Below is a small trained network, with its code and all its weights. Each question gives an input and a class and asks what happens when units are switched off, that is, made to give their printed mean instead of their output.

import numpy as np


def w(rows, s, z=0):
    codes = np.array(rows[::2]) - 128.0
    scale = np.full(codes.shape[1], s)
    scale[-1] = z or s
    return codes * scale


def f(y):
    return np.maximum(y, 0)


def log_softmax(a):
    a = a - a.max(-1, keepdims=True)
    return a - np.log(np.exp(a).sum(-1, keepdims=True))


def net(x, mask):
    res = np.array(x, float).reshape(1, 3) / 4 @ E
    y = f(res @ A[0][:, :-1].T + A[0][:, -1])
    res = res + np.where(mask, y, B[0][:, -1]) @ B[0][:, :-1]
    return log_softmax(res[-1] @ U[:, :-1].T + U[:, -1])


A, B = {}, {}
E = w([
[223,63,105,143,134,140,170],'x0',
[243,110,254,90,186,169,130],'x1',
[132,22,104,76,80,160,63],'x2',
],0.0087)
A[0] = w([
[119,74,82,50,81,69,111,254],'n0',
[53,98,156,2,93,155,89,207],'n1',
[116,248,158,174,153,130,155,229],'n2',
[159,101,65,109,64,81,116,82],'n3',
[224,106,188,172,174,155,208,233],'n4',
[116,117,44,154,7,89,38,254],'n5',
[122,224,198,179,142,208,134,217],'n6',
[137,122,47,96,66,210,132,65],'n7',
[122,165,204,67,141,190,113,211],'n8',
[135,148,216,173,148,159,133,150],'n9',
[224,59,94,108,179,159,158,254],'n10',
[149,78,114,83,180,112,149,224],'n11',
[149,151,219,134,204,223,195,160],'n12',
],0.008,0.0033)
B[0] = w([
[214,125,78,209,91,187,142,208],'n0',
[175,106,68,255,56,147,71,203],'n1',
[148,69,117,111,169,67,178,203],'n2',
[147,160,128,78,110,221,172,168],'n3',
[179,86,51,94,191,77,79,219],'n4',
[123,140,18,117,133,182,173,245],'n5',
[168,119,133,64,190,46,148,190],'n6',
[158,105,79,142,91,176,122,167],'n7',
[189,62,147,71,153,142,70,186],'n8',
[167,91,131,83,198,120,181,173],'n9',
[209,93,54,174,101,102,62,213],'n10',
[202,77,109,145,100,99,119,172],'n11',
[170,89,123,88,171,55,137,203],'n12',
],0.0086,0.011)
U = w([
[109,106,72,131,175,83,165,251],'0',
[73,165,231,78,41,168,121,2],'1',
[40,121,215,123,85,160,108,2],'2',
[105,85,69,106,59,254,205,14],'3',
[41,149,105,161,113,72,231,98],'4',
[177,81,70,233,32,177,74,254],'5',
[143,105,235,51,137,114,132,199],'6',
],0.0076,0.0033)

Each question gives the input, the list of numbers given to net, and the class t.
The units are the neurons (one row each of A and B). Each row of codes is followed by its name. A weight is (code - 128) times the scale printed after its matrix; where a second scale follows, it is the last column's (A, B and U).
mask holds one flag per neuron, in row order. A switched-off neuron (its flag False) gives its mean, the last column of its row in B, instead of its output. The means were averaged over made-up inputs and are rounded, as every weight is.
A unit's drop is (log p(t) with every unit on - log p(t) with that unit switched off) / (log p(t) with every unit on - log p(t) with every unit switched off).
The circuit of an input: a set's keep is (log p(t) with only the set's units on - log p(t) with every unit switched off) / (log p(t) with every unit on - log p(t) with every unit switched off). Starting from the 12 units with the biggest drops (on a tie, the unit counted first), units are removed one at a time, each time the one whose removal leaves the highest keep (on an exact tie, the one counted first), for as long as the keep stays at least 0.8.
circuit, biggest first: the units of the circuit, biggest drop first
most important unit: the unit with the biggest drop
top k neurons: the k neurons with the biggest drops, biggest first
drop when u is switched off: that unit's drop, to one decimal
input [7,8,-8], class 0: circuit, biggest first : (n4)
input [7,3,-3], class 0: circuit, biggest first : (n1, n4)
input [-2,7,-4], class 6: top 4 neurons : (n5, n8, n1, n0)
input [-4,7,2], class 6: circuit, biggest first : (n5, n0)
input [7,5,-3], class 0: circuit, biggest first : (n4, n12)
input [1,-4,3], class 3: circuit, biggest first : (n10, n5)
input [-2,5,1], class 6: top 3 neurons : (n5, n0, n8)
input [3,-4,-1], class 3: circuit, biggest first : (n1, n10, n4, n12)
input [2,6,-2], class 0: top 2 neurons : (n4, n10)
input [-2,-8,-1], class 3: top 2 neurons : (n5, n10)
input [-4,7,-5], class 6: top 2 neurons : (n5, n8)
input [0,-6,1], class 3: drop when n10 is switched off : 0.3
input [-2,2,-2], class 6: drop when n5 is switched off : 0.2
input [-4,0,-5], class 6: drop when n1 is switched off : 0.1
input [-5,-6,-6], class 4: drop when n10 is switched off : 0.1
input [0,-5,-7], class 4: most important unit : n4
